Here is a tiny trained network, its code and every weight. The questions are about switching its units off for an input and a class, where a switched-off unit gives its printed mean instead of its output.

import numpy as np


def w(rows, s, z=0):
    codes = np.array(rows[::2]) - 128.0
    scale = np.full(codes.shape[1], s)
    scale[-1] = z or s
    return codes * scale


def f(y):
    return y / 2 * (1 + np.tanh(0.7978845608 * (y + 0.044715 * y**3)))


def log_softmax(a):
    a = a - a.max(-1, keepdims=True)
    return a - np.log(np.exp(a).sum(-1, keepdims=True))


def net(x, mask):
    res = np.array(x, float).reshape(1, 5) / 4 @ E
    y = f(res @ A[0][:, :-1].T + A[0][:, -1])
    res = res + np.where(mask, y, B[0][:, -1]) @ B[0][:, :-1]
    return log_softmax(res[-1] @ U[:, :-1].T + U[:, -1])


A, B = {}, {}
E = w([
[185,217,210,134,107,233],'x0',
[90,1,241,194,230,147],'x1',
[27,82,67,74,105,222],'x2',
[144,125,113,116,143,138],'x3',
[127,133,127,130,133,129],'x4',
],0.0095)
A[0] = w([
[131,60,185,184,114,187,96],'N1',
[113,185,224,121,64,171,171],'N2',
[82,71,99,104,98,219,53],'N3',
[47,108,129,44,73,194,153],'N4',
[114,10,211,171,213,142,3],'N5',
[193,153,163,131,160,254,40],'N6',
],0.0076,0.007)
B[0] = w([
[152,125,110,46,10,176,203],'N1',
[110,20,34,139,162,87,252],'N2',
[171,196,219,205,99,10,185],'N3',
[254,85,171,185,91,123,239],'N4',
[176,161,88,61,5,127,254],'N5',
[19,88,70,206,56,16,207],'N6',
],0.0086,0.006)
U = w([
[162,191,53,54,45,171,75],'0',
[148,101,105,139,140,146,246],'1',
[136,112,109,141,135,152,249],'2',
[91,28,41,161,135,53,48],'3',
[205,162,213,197,123,87,89],'4',
[114,138,123,72,202,248,141],'5',
[37,185,204,124,208,200,64],'6',
[14,159,204,148,245,202,53],'7',
],0.011,0.015)

Each question gives the input, the list of numbers given to net, and the class t.
The units are the neurons (one row each of A and B). Each row of codes is followed by its name. A weight is (code - 128) times the scale printed after its matrix; where a second scale follows, it is the last column's (A, B and U).
mask holds one flag per neuron, in row order. A switched-off neuron (its flag False) gives its mean, the last column of its row in B, instead of its output. The means were averaged over made-up inputs and are rounded, as every weight is.
A unit's drop is (log p(t) with every unit on - log p(t) with that unit switched off) / (log p(t) with every unit on - log p(t) with every unit switched off).
The circuit of an input: a set's keep is (log p(t) with only the set's units on - log p(t) with every unit switched off) / (log p(t) with every unit on - log p(t) with every unit switched off). Starting from all 6 units, units are removed one at a time, each time the one whose removal leaves the highest keep (on an exact tie, the one counted first), for as long as the keep stays at least 0.8.
units of the circuit, in order: the units of the circuit, biggest drop first
most important unit: the unit with the biggest drop
top k neurons: the k neurons with the biggest drops, biggest first
input [-2,8,-3,-4,4], class 0: most important unit -> N5
input [7,-2,-2,-3,0], class 3: units of the circuit, in order -> N2, N6
input [6,-7,-3,5,-8], class 2: top 3 neurons -> N5, N2, N1
input [-3,-6,4,4,7], class 2: units of the circuit, in order -> N5, N1
input [-5,4,3,-8,1], class 1: units of the circuit, in order -> N2, N6
input [6,2,-2,0,-4], class 3: units of the circuit, in order -> N6, N2
input [3,1,-5,-3,-8], class 2: units of the circuit, in order -> N4, N3
input [-2,-3,8,6,-7], class 4: units of the circuit, in order -> N3, N4
input [-7,3,2,8,-3], class 1: top 2 neurons -> N2, N6
input [8,-7,2,6,-1], class 3: top 2 neurons -> N2, N6
input [3,8,2,4,2], class 0: top 2 neurons -> N5, N1
input [8,1,3,-1,5], class 3: units of the circuit, in order -> N6, N2
input [2,-7,8,4,-3], class 4: units of the circuit, in order -> N4, N3
input [4,-5,-2,-7,7], class 1: top 3 neurons -> N5, N2, N1
input [-6,0,8,3,-4], class 4: most important unit -> N3
input [4,4,-5,-8,6], class 1: units of the circuit, in order -> N2, N3
input [-6,4,7,-5,5], class 4: units of the circuit, in order -> N3, N4, N2
input [5,-6,-5,7,0], class 1: units of the circuit, in order -> N5, N2
input [-7,1,0,3,-8], class 2: top 2 neurons -> N2, N6
input [1,-5,5,7,-6], class 1: most important unit -> N5
input [3,-4,4,0,-8], class 2: top 2 neurons -> N5, N1
input [-4,1,5,-6,2], class 1: top 2 neurons -> N2, N6
